Below is a small trained network, with its code and all its weights. Each question gives an input and a target symbol and asks what happens when units are switched off, that is, made to give their printed mean instead of their output.

import numpy as np


def w(rows, s, z=0):
    codes = np.array(rows[::2]) - 128.0
    scale = np.full(codes.shape[1], s)
    scale[-1] = z or s
    return codes * scale


def f(y):
    return np.maximum(y, 0)


def softmax(a):
    e = np.exp(a - a.max(-1, keepdims=True))
    return e / e.sum(-1, keepdims=True)


def log_softmax(a):
    a = a - a.max(-1, keepdims=True)
    return a - np.log(np.exp(a).sum(-1, keepdims=True))


def net(x, mask):
    ids = ['αβγδεημξστφψω'.index(c) for c in x.split()]
    T = len(ids)
    res = E[ids] + P[:T]
    u = 0
    for l in range(3):
        q, k, v = (res @ M[l].T for M in (Q, K, V))
        z = softmax(np.where(np.tri(T) > 0, q @ k.T / 2**0.5, -1e9)) @ v
        res = res + np.where(mask[u], z, O[l][:, -1]) @ O[l][:, :-1]
        u += 1
        y = f(res @ A[l][:, :-1].T + A[l][:, -1])
        res = res + np.where(mask[u : u + 4], y, B[l][:, -1]) @ B[l][:, :-1]
        u += 4
    return log_softmax(res[-1] @ U[:, :-1].T + U[:, -1])


Q, K, V, O, A, B = {}, {}, {}, {}, {}, {}
E = w([
[215,49,152,135,103],'α',
[149,46,174,120,248],'β',
[129,216,184,142,212],'γ',
[10,202,115,65,115],'δ',
[88,143,160,158,125],'ε',
[15,223,184,67,50],'η',
[118,45,242,82,16],'μ',
[109,236,146,33,122],'ξ',
[198,138,112,75,120],'σ',
[55,160,144,174,20],'τ',
[91,231,93,82,186],'φ',
[178,58,113,141,188],'ψ',
[176,120,184,38,59],'ω',
],0.015)
P = w([
[86,79,89,7,181],'0',
[149,179,86,165,78],'1',
[55,56,135,127,171],'2',
[147,175,89,168,84],'3',
[63,54,144,150,168],'4',
[149,175,94,168,84],'5',
[77,57,156,162,166],'6',
[150,174,90,167,84],'7',
[82,65,155,164,165],'8',
[151,177,96,172,81],'9',
[92,65,165,175,168],'10',
],0.013)
Q[0] = w([
[231,121,138,74,193],'L0H1',
[167,156,136,254,111],'L0H1',
],0.0075)
K[0] = w([
[195,89,132,88,183],'L0H1',
[178,140,135,255,124],'L0H1',
],0.01)
V[0] = w([
[51,131,99,179,171],'L0H1',
[68,191,167,3,133],'L0H1',
],0.0053)
O[0] = w([
[79,99,164,84,182,213],'L0H1',
[170,233,254,77,141,252],'L0H1',
],0.0043,0.0021)
A[0] = w([
[149,164,219,110,170,127],'L0N1',
[198,108,204,79,255,124],'L0N2',
[120,56,170,73,233,19],'L0N3',
[80,127,99,57,142,2],'L0N4',
],0.0096,0.0087)
B[0] = w([
[131,23,2,208,86,252],'L0N1',
[106,108,205,76,134,234],'L0N2',
[131,247,121,166,80,178],'L0N3',
[163,109,182,172,163,142],'L0N4',
],0.0088,0.0031)
Q[1] = w([
[130,62,51,128,78],'L1H1',
[122,181,255,150,81],'L1H1',
],0.0092)
K[1] = w([
[108,166,49,201,114],'L1H1',
[57,141,254,65,163],'L1H1',
],0.0088)
V[1] = w([
[180,254,182,191,84],'L1H1',
[105,193,128,156,62],'L1H1',
],0.0051)
O[1] = w([
[117,104,3,120,106,88],'L1H1',
[141,126,14,135,76,254],'L1H1',
],0.0067,0.0024)
A[1] = w([
[34,110,153,112,220,2],'L1N1',
[230,253,91,218,194,197],'L1N2',
[139,117,35,249,66,177],'L1N3',
[97,2,219,158,232,176],'L1N4',
],0.0075,0.0046)
B[1] = w([
[240,75,164,92,99,143],'L1N1',
[109,134,47,97,250,163],'L1N2',
[181,127,151,177,144,254],'L1N3',
[113,153,54,53,111,196],'L1N4',
],0.012,0.0091)
Q[2] = w([
[107,77,118,156,62],'L2H1',
[6,172,128,140,138],'L2H1',
],0.013)
K[2] = w([
[122,84,254,170,52],'L2H1',
[8,139,197,169,178],'L2H1',
],0.0098)
V[2] = w([
[56,81,46,183,3],'L2H1',
[12,137,98,186,76],'L2H1',
],0.0044)
O[2] = w([
[144,151,140,79,148,254],'L2H1',
[45,180,254,129,140,208],'L2H1',
],0.0078,0.0036)
A[2] = w([
[61,172,123,189,179,79],'L2N1',
[80,87,140,39,133,139],'L2N2',
[157,168,61,125,196,2],'L2N3',
[106,11,100,84,229,103],'L2N4',
],0.011,0.0043)
B[2] = w([
[169,89,8,157,139,227],'L2N1',
[96,130,141,147,201,254],'L2N2',
[193,193,186,144,136,211],'L2N3',
[34,148,185,181,90,216],'L2N4',
],0.013,0.0065)
U = w([
[102,254,119,85,23,59],'α',
[167,112,224,124,61,119],'β',
[198,117,92,30,105,215],'γ',
[171,187,193,109,118,92],'δ',
[212,53,183,141,178,144],'ε',
[133,119,144,190,183,3],'η',
[125,196,93,119,153,36],'μ',
[68,47,91,242,87,138],'ξ',
[112,145,185,112,185,171],'σ',
[181,163,90,50,152,144],'τ',
[121,164,19,65,136,88],'φ',
[178,63,43,102,224,129],'ψ',
[125,134,223,203,108,3],'ω',
],0.012,0.013)

Each question gives the input, a string of symbols that net reads in full, and the target symbol t.
The units are the heads (2 rows each of Q, K, V and O) and the neurons (one row each of A and B). Each row of codes is followed by its name. A weight is (code - 128) times the scale printed after its matrix; where a second scale follows, it is the last column's (O, A, B and U).
mask holds one flag per unit, layer by layer, with each layer's heads first. A switched-off unit (its flag False) gives its mean, the last column of its rows in O or B, instead of its output. The means were averaged over made-up inputs and are rounded, as every weight is.
A unit's drop is (log p(t) with every unit on - log p(t) with that unit switched off) / (log p(t) with every unit on - log p(t) with every unit switched off).
The circuit of an input: a set's keep is (log p(t) with only the set's units on - log p(t) with every unit switched off) / (log p(t) with every unit on - log p(t) with every unit switched off). Starting from the 12 units with the biggest drops (on a tie, the unit counted first), units are removed one at a time, each time the one whose removal leaves the highest keep (on an exact tie, the one counted first), for as long as the keep stays at least 0.8.
circuit, biggest first: the units of the circuit, biggest drop first
unit that matters most: the unit with the biggest drop
k most important neurons: the k neurons with the biggest drops, biggest first
k most important neurons of layer l: the k neurons of layer l with the biggest drops, biggest first
input τ τ φ μ τ τ τ α α γ, target η: 3 most important neurons	[L2N3; L2N4; L1N2]
input ω ψ η α τ ε τ τ τ μ ω, target ξ: circuit, biggest first	[L0N1; L2N4]
input α τ τ δ ξ ε τ α ω, target σ: circuit, biggest first	[L1N3; L2N2]
input τ ψ φ σ τ τ η β, target σ: 2 most important neurons of layer 0	[L0N2; L0N1]
input ξ μ α η ε τ τ ε τ β μ, target ξ: 2 most important neurons of layer 2	[L2N3; L2N4]
input τ η η τ τ τ α, target σ: 3 most important neurons	[L0N2; L0N1; L1N3]
input η τ σ ε, target ψ: 3 most important neurons	[L1N2; L2N1; L2N4]
input τ φ η τ φ, target ξ: 2 most important neurons	[L0N1; L1N2]
input τ τ μ η τ τ η, target ξ: circuit, biggest first	[L0N1; L2N3]
input γ η ψ δ η ξ τ, target σ: circuit, biggest first	[L0N1; L1H1; L0N2]
input τ γ μ σ η γ σ, target ξ: 3 most important neurons	[L2N4; L1N2; L2N3]
input μ ψ τ τ τ τ ε, target σ: most important neuron	[L1N4]
input τ ω τ τ φ η φ ψ, target ω: 2 most important neurons	[L2N4; L2N3]
input γ α η η μ τ η α η ξ, target τ: most important neuron	[L2N3]
input β ω τ, target σ: 2 most important neurons	[L0N1; L0N3]
input γ α η ε η γ β ψ σ α σ, target ξ: 4 most important neurons	[L2N4; L1N2; L1N3; L2N3]
input τ η ω, target σ: 2 most important neurons	[L0N2; L2N2]
input ω τ τ ε σ, target σ: 2 most important neurons of layer 0	[L0N2; L0N3]
input β η α τ μ, target σ: 2 most important neurons of layer 0	[L0N2; L0N3]
input η α α τ ε, target σ: unit that matters most	L0N1
input η τ ψ η γ ε τ φ α, target σ: 3 most important neurons of layer 1	[L1N3; L1N4; L1N2]
input τ ε η ε, target ψ: 2 most important neurons of layer 1	[L1N2; L1N4]
